Below is a small trained network, with its code and all its weights. Each question gives an input and a target symbol and asks what happens when units are switched off, that is, made to give their printed mean instead of their output.

import numpy as np


def w(rows, s, z=0):
    codes = np.array(rows[::2]) - 128.0
    scale = np.full(codes.shape[1], s)
    scale[-1] = z or s
    return codes * scale


def f(y):
    return np.maximum(y, 0)


def softmax(a):
    e = np.exp(a - a.max(-1, keepdims=True))
    return e / e.sum(-1, keepdims=True)


def log_softmax(a):
    a = a - a.max(-1, keepdims=True)
    return a - np.log(np.exp(a).sum(-1, keepdims=True))


def net(x, mask):
    ids = ['αβδεζηθλμξπστφψω'.index(c) for c in x.split()]
    T = len(ids)
    res = E[ids] + P[:T]
    r = res
    for j in range(3):
        rows = slice(3 * j, 3 * j + 3)
        q, k, v = (r @ M[0][rows].T for M in (Q, K, V))
        z = softmax(np.where(np.tri(T) > 0, q @ k.T / 3**0.5, -1e9)) @ v
        o = O[0][rows]
        res = res + np.where(mask[j], z, o[:, -1]) @ o[:, :-1]
    y = f(res @ A[0][:, :-1].T + A[0][:, -1])
    res = res + np.where(mask[3:7], y, B[0][:, -1]) @ B[0][:, :-1]
    return log_softmax(res[-1] @ U[:, :-1].T + U[:, -1])


Q, K, V, O, A, B = {}, {}, {}, {}, {}, {}
E = w([
[85,40,204],'α',
[134,131,204],'β',
[141,146,195],'δ',
[173,148,167],'ε',
[134,102,206],'ζ',
[132,144,106],'η',
[121,112,122],'θ',
[60,128,203],'λ',
[93,74,176],'μ',
[50,68,66],'ξ',
[81,96,47],'π',
[150,159,192],'σ',
[27,107,76],'τ',
[121,145,4],'φ',
[206,184,153],'ψ',
[140,115,80],'ω',
],0.014)
P = w([
[176,70,154],'0',
[138,87,138],'1',
[1,244,140],'2',
[198,42,126],'3',
[141,85,143],'4',
[31,236,104],'5',
[195,45,133],'6',
[138,85,151],'7',
[48,231,76],'8',
[194,58,124],'9',
[133,78,156],'10',
],0.0075)
Q[0] = w([
[102,142,151],'H0',
[199,86,112],'H0',
[56,173,116],'H0',
[108,164,158],'H1',
[115,216,32],'H1',
[128,125,128],'H1',
[123,142,129],'H2',
[116,163,128],'H2',
[253,87,68],'H2',
],0.027)
K[0] = w([
[128,119,150],'H0',
[160,178,114],'H0',
[60,42,107],'H0',
[111,180,149],'H1',
[182,175,247],'H1',
[124,124,121],'H1',
[137,143,153],'H2',
[153,156,168],'H2',
[111,125,2],'H2',
],0.029)
V[0] = w([
[196,78,141],'H0',
[253,222,84],'H0',
[140,29,44],'H0',
[188,152,213],'H1',
[123,41,58],'H1',
[211,66,141],'H1',
[55,128,253],'H2',
[139,244,193],'H2',
[35,84,12],'H2',
],0.0055)
O[0] = w([
[108,80,181,150],'H0',
[254,126,205,6],'H0',
[76,83,46,194],'H0',
[105,68,227,20],'H1',
[204,215,108,232],'H1',
[169,148,219,97],'H1',
[152,220,201,207],'H2',
[165,201,71,25],'H2',
[32,45,106,200],'H2',
],0.0067,0.0022)
A[0] = w([
[87,45,224,4],'N0',
[29,171,160,163],'N1',
[255,105,137,214],'N2',
[252,18,128,85],'N3',
],0.0094,0.0036)
B[0] = w([
[43,182,96,177],'N0',
[192,173,98,254],'N1',
[58,130,224,224],'N2',
[250,133,98,223],'N3',
],0.015,0.0061)
U = w([
[185,78,71,86],'α',
[110,157,68,253],'β',
[72,120,142,129],'δ',
[1,103,130,90],'ε',
[52,137,164,81],'ζ',
[83,141,156,40],'η',
[159,80,111,138],'θ',
[151,254,79,124],'λ',
[189,119,125,166],'μ',
[107,127,111,82],'ξ',
[150,119,139,62],'π',
[93,102,155,198],'σ',
[66,142,160,39],'τ',
[44,141,156,56],'φ',
[103,56,116,235],'ψ',
[86,47,107,212],'ω',
],0.0069,0.0035)

Each question gives the input, a string of symbols that net reads in full, and the target symbol t.
The units are the heads (3 rows each of Q, K, V and O) and the neurons (one row each of A and B). Each row of codes is followed by its name. A weight is (code - 128) times the scale printed after its matrix; where a second scale follows, it is the last column's (O, A, B and U).
mask holds one flag per unit, heads first, then neurons. A switched-off unit (its flag False) gives its mean, the last column of its rows in O or B, instead of its output. The means were averaged over made-up inputs and are rounded, as every weight is.
A unit's drop is (log p(t) with every unit on - log p(t) with that unit switched off) / (log p(t) with every unit on - log p(t) with every unit switched off).
The circuit of an input: a set's keep is (log p(t) with only the set's units on - log p(t) with every unit switched off) / (log p(t) with every unit on - log p(t) with every unit switched off). Starting from all 7 units, units are removed one at a time, each time the one whose removal leaves the highest keep (on an exact tie, the one counted first), for as long as the keep stays at least 0.8.
circuit, biggest first: the units of the circuit, biggest drop first
most important unit: the unit with the biggest drop
k most important neurons: the k neurons with the biggest drops, biggest first
which heads matter: for each layer, one digit per head in row order, 1 if its drop is at least 0.15 and else 0, layers parted by /
drop when u is switched off: that unit's drop, to one decimal
input τ σ ξ η ε α ξ ξ μ φ, target α: most important unit : N3
input β ω μ, target λ: circuit, biggest first : [N1 H2]
input ξ π β, target λ: which heads matter : 001
input ε ξ δ, target λ: 2 most important neurons : [N1 N2]
input β ψ β ψ λ φ ξ π, target ε: circuit, biggest first : [H1 H2 N0]
input ξ φ ξ π, target α: circuit, biggest first : [H2 N3 H0 N2]
input ω π σ β ξ β π η α φ, target α: circuit, biggest first : [H2 N3 N2]
input λ β θ, target λ: which heads matter : 101
input ω ε π θ ψ λ δ ψ μ, target λ: which heads matter : 101
input λ ψ ζ, target λ: circuit, biggest first : [N1 H2]
input σ ψ α λ π, target ε: which heads matter : 011
input ε λ π, target λ: which heads matter : 101
input λ ξ ζ, target λ: drop when H1 is switched off : 0.1
input ξ λ π, target λ: drop when H0 is switched off : 0.1
input η β φ π σ δ ψ ψ λ, target λ: drop when H1 is switched off : -0.2
input ψ π ξ, target λ: circuit, biggest first : [N1]
